Below is a small trained network, with its code and all its weights. Each question gives an input and a class and asks what happens when units are switched off, that is, made to give their printed mean instead of their output.

import numpy as np


def w(rows, s, z=0):
    codes = np.array(rows[::2]) - 128.0
    scale = np.full(codes.shape[1], s)
    scale[-1] = z or s
    return codes * scale


def norm(h):
    return h / np.sqrt((h * h).mean(-1, keepdims=True) + 1e-5)


def f(y):
    return y / 2 * (1 + np.tanh(0.7978845608 * (y + 0.044715 * y**3)))


def log_softmax(a):
    a = a - a.max(-1, keepdims=True)
    return a - np.log(np.exp(a).sum(-1, keepdims=True))


def net(x, mask):
    res = np.array(x, float).reshape(1, 6) / 4 @ E
    u = 0
    for l in range(2):
        y = f(norm(res) @ A[l][:, :-1].T + A[l][:, -1])
        res = res + np.where(mask[u : u + 4], y, B[l][:, -1]) @ B[l][:, :-1]
        u += 4
    return log_softmax(norm(res)[-1] @ U[:, :-1].T + U[:, -1])


A, B = {}, {}
E = w([
[119,143,114,131,118,127,141,129,130,139],'x0',
[136,160,153,57,168,104,189,132,200,139],'x1',
[146,137,109,150,142,147,141,95,122,152],'x2',
[82,124,128,69,128,206,70,54,191,182],'x3',
[112,110,76,213,135,160,175,158,160,2],'x4',
[105,116,171,128,147,140,141,133,119,137],'x5',
],0.007)
A[0] = w([
[90,125,120,143,107,131,108,178,27,162,199],'0.n1',
[117,151,125,59,153,246,143,125,173,68,4],'0.n2',
[128,90,102,1,167,122,185,92,152,156,190],'0.n3',
[44,112,88,131,94,164,81,95,119,136,192],'0.n4',
],0.0066,0.0024)
B[0] = w([
[152,47,72,141,115,153,110,147,152,145,205],'0.n1',
[255,114,120,242,76,104,115,116,184,172,206],'0.n2',
[168,158,136,109,70,81,128,130,37,94,254],'0.n3',
[47,124,170,151,174,121,69,88,119,70,209],'0.n4',
],0.009,0.0047)
A[1] = w([
[131,137,92,129,186,93,174,109,54,66,250],'1.n1',
[163,68,68,173,85,102,126,130,162,234,73],'1.n2',
[171,176,130,123,155,98,240,105,255,74,49],'1.n3',
[179,142,120,77,204,56,187,139,127,122,127],'1.n4',
],0.0065,0.0023)
B[1] = w([
[79,78,64,124,171,118,162,153,160,135,252],'1.n1',
[164,78,254,164,127,67,87,239,93,160,215],'1.n2',
[172,124,194,71,143,218,54,188,158,168,251],'1.n3',
[37,222,136,155,117,176,193,166,113,163,227],'1.n4',
],0.0093,0.0034)
U = w([
[233,94,190,188,101,92,64,216,138,206,253],'0',
[64,97,157,82,155,126,2,43,79,163,71],'1',
[108,42,28,174,155,112,205,157,125,102,208],'2',
[88,125,110,212,166,167,72,48,231,94,74],'3',
[53,222,129,105,141,54,240,215,71,231,7],'4',
[184,247,166,26,96,65,155,14,111,130,190],'5',
[125,199,140,112,187,196,199,235,216,138,51],'6',
],0.0084,0.0023)

Each question gives the input, the list of numbers given to net, and the class t.
The units are the neurons (one row each of A and B). Each row of codes is followed by its name. A weight is (code - 128) times the scale printed after its matrix; where a second scale follows, it is the last column's (A, B and U).
mask holds one flag per neuron, layer by layer. A switched-off neuron (its flag False) gives its mean, the last column of its row in B, instead of its output. The means were averaged over made-up inputs and are rounded, as every weight is.
A unit's drop is (log p(t) with every unit on - log p(t) with that unit switched off) / (log p(t) with every unit on - log p(t) with every unit switched off).
The circuit of an input: a set's keep is (log p(t) with only the set's units on - log p(t) with every unit switched off) / (log p(t) with every unit on - log p(t) with every unit switched off). Starting from all 8 units, units are removed one at a time, each time the one whose removal leaves the highest keep (on an exact tie, the one counted first), for as long as the keep stays at least 0.8.
units of the circuit, in order: the units of the circuit, biggest drop first
unit that matters most: the unit with the biggest drop
top k neurons: the k neurons with the biggest drops, biggest first
top k neurons in layer l: the k neurons of layer l with the biggest drops, biggest first
drop of u: that unit's drop, to one decimal
input [7,-4,-5,1,-1,-5], class 1: units of the circuit, in order -> (0.n4)
input [7,-8,-7,3,1,3], class 3: units of the circuit, in order -> (0.n4; 0.n3)
input [-1,-2,-4,4,2,7], class 3: units of the circuit, in order -> (0.n4; 0.n2; 1.n2)
input [7,-3,-1,-6,1,4], class 2: top 3 neurons -> (0.n2; 1.n3; 1.n1)
input [5,6,8,7,2,4], class 0: units of the circuit, in order -> (0.n2; 1.n2)
input [-6,-1,-1,1,1,3], class 3: units of the circuit, in order -> (0.n4; 1.n2)
input [-5,2,-8,0,-5,3], class 4: top 4 neurons -> (0.n2; 1.n4; 0.n4; 1.n3)
input [7,7,5,3,8,-3], class 0: units of the circuit, in order -> (0.n2; 1.n2)
input [-3,8,-2,5,0,7], class 5: top 2 neurons -> (0.n3; 0.n1)
input [0,1,-8,-6,-7,1], class 4: units of the circuit, in order -> (0.n2; 1.n4)
input [-2,2,7,4,1,-8], class 0: top 2 neurons -> (0.n2; 1.n2)
input [-4,-2,6,-6,1,-7], class 2: top 2 neurons -> (0.n2; 1.n1)
input [-2,4,7,-4,3,7], class 6: top 2 neurons -> (1.n3; 0.n3)
input [-8,7,-1,8,2,-8], class 0: units of the circuit, in order -> (0.n2)
input [-4,3,-8,-4,-1,-5], class 4: top 2 neurons -> (1.n4; 0.n2)
input [7,-3,-1,-5,2,5], class 2: top 2 neurons in layer 1 -> (1.n3; 1.n1)
input [4,3,-6,6,-2,2], class 5: units of the circuit, in order -> (0.n3; 1.n2)
input [8,2,-6,-6,8,-4], class 6: top 2 neurons in layer 0 -> (0.n3; 0.n4)
input [-8,1,8,6,3,-7], class 0: top 4 neurons -> (0.n2; 1.n2; 1.n1; 1.n4)
input [-6,1,-3,-8,2,1], class 6: unit that matters most -> 0.n3
input [-3,6,-6,7,-1,-6], class 5: top 2 neurons -> (0.n3; 0.n1)
input [2,2,-2,-1,1,2], class 6: top 2 neurons in layer 1 -> (1.n3; 1.n2)
input [-6,4,-7,-7,8,-4], class 6: top 2 neurons in layer 1 -> (1.n3; 1.n4)
input [1,5,-5,-8,1,6], class 6: top 2 neurons in layer 1 -> (1.n3; 1.n2)
input [-7,5,4,-3,-3,-7], class 4: top 2 neurons in layer 1 -> (1.n4; 1.n1)
input [3,1,-7,7,7,7], class 0: drop of 0.n1 -> -0.2
input [-7,2,-7,-6,1,-2], class 6: unit that matters most -> 0.n3
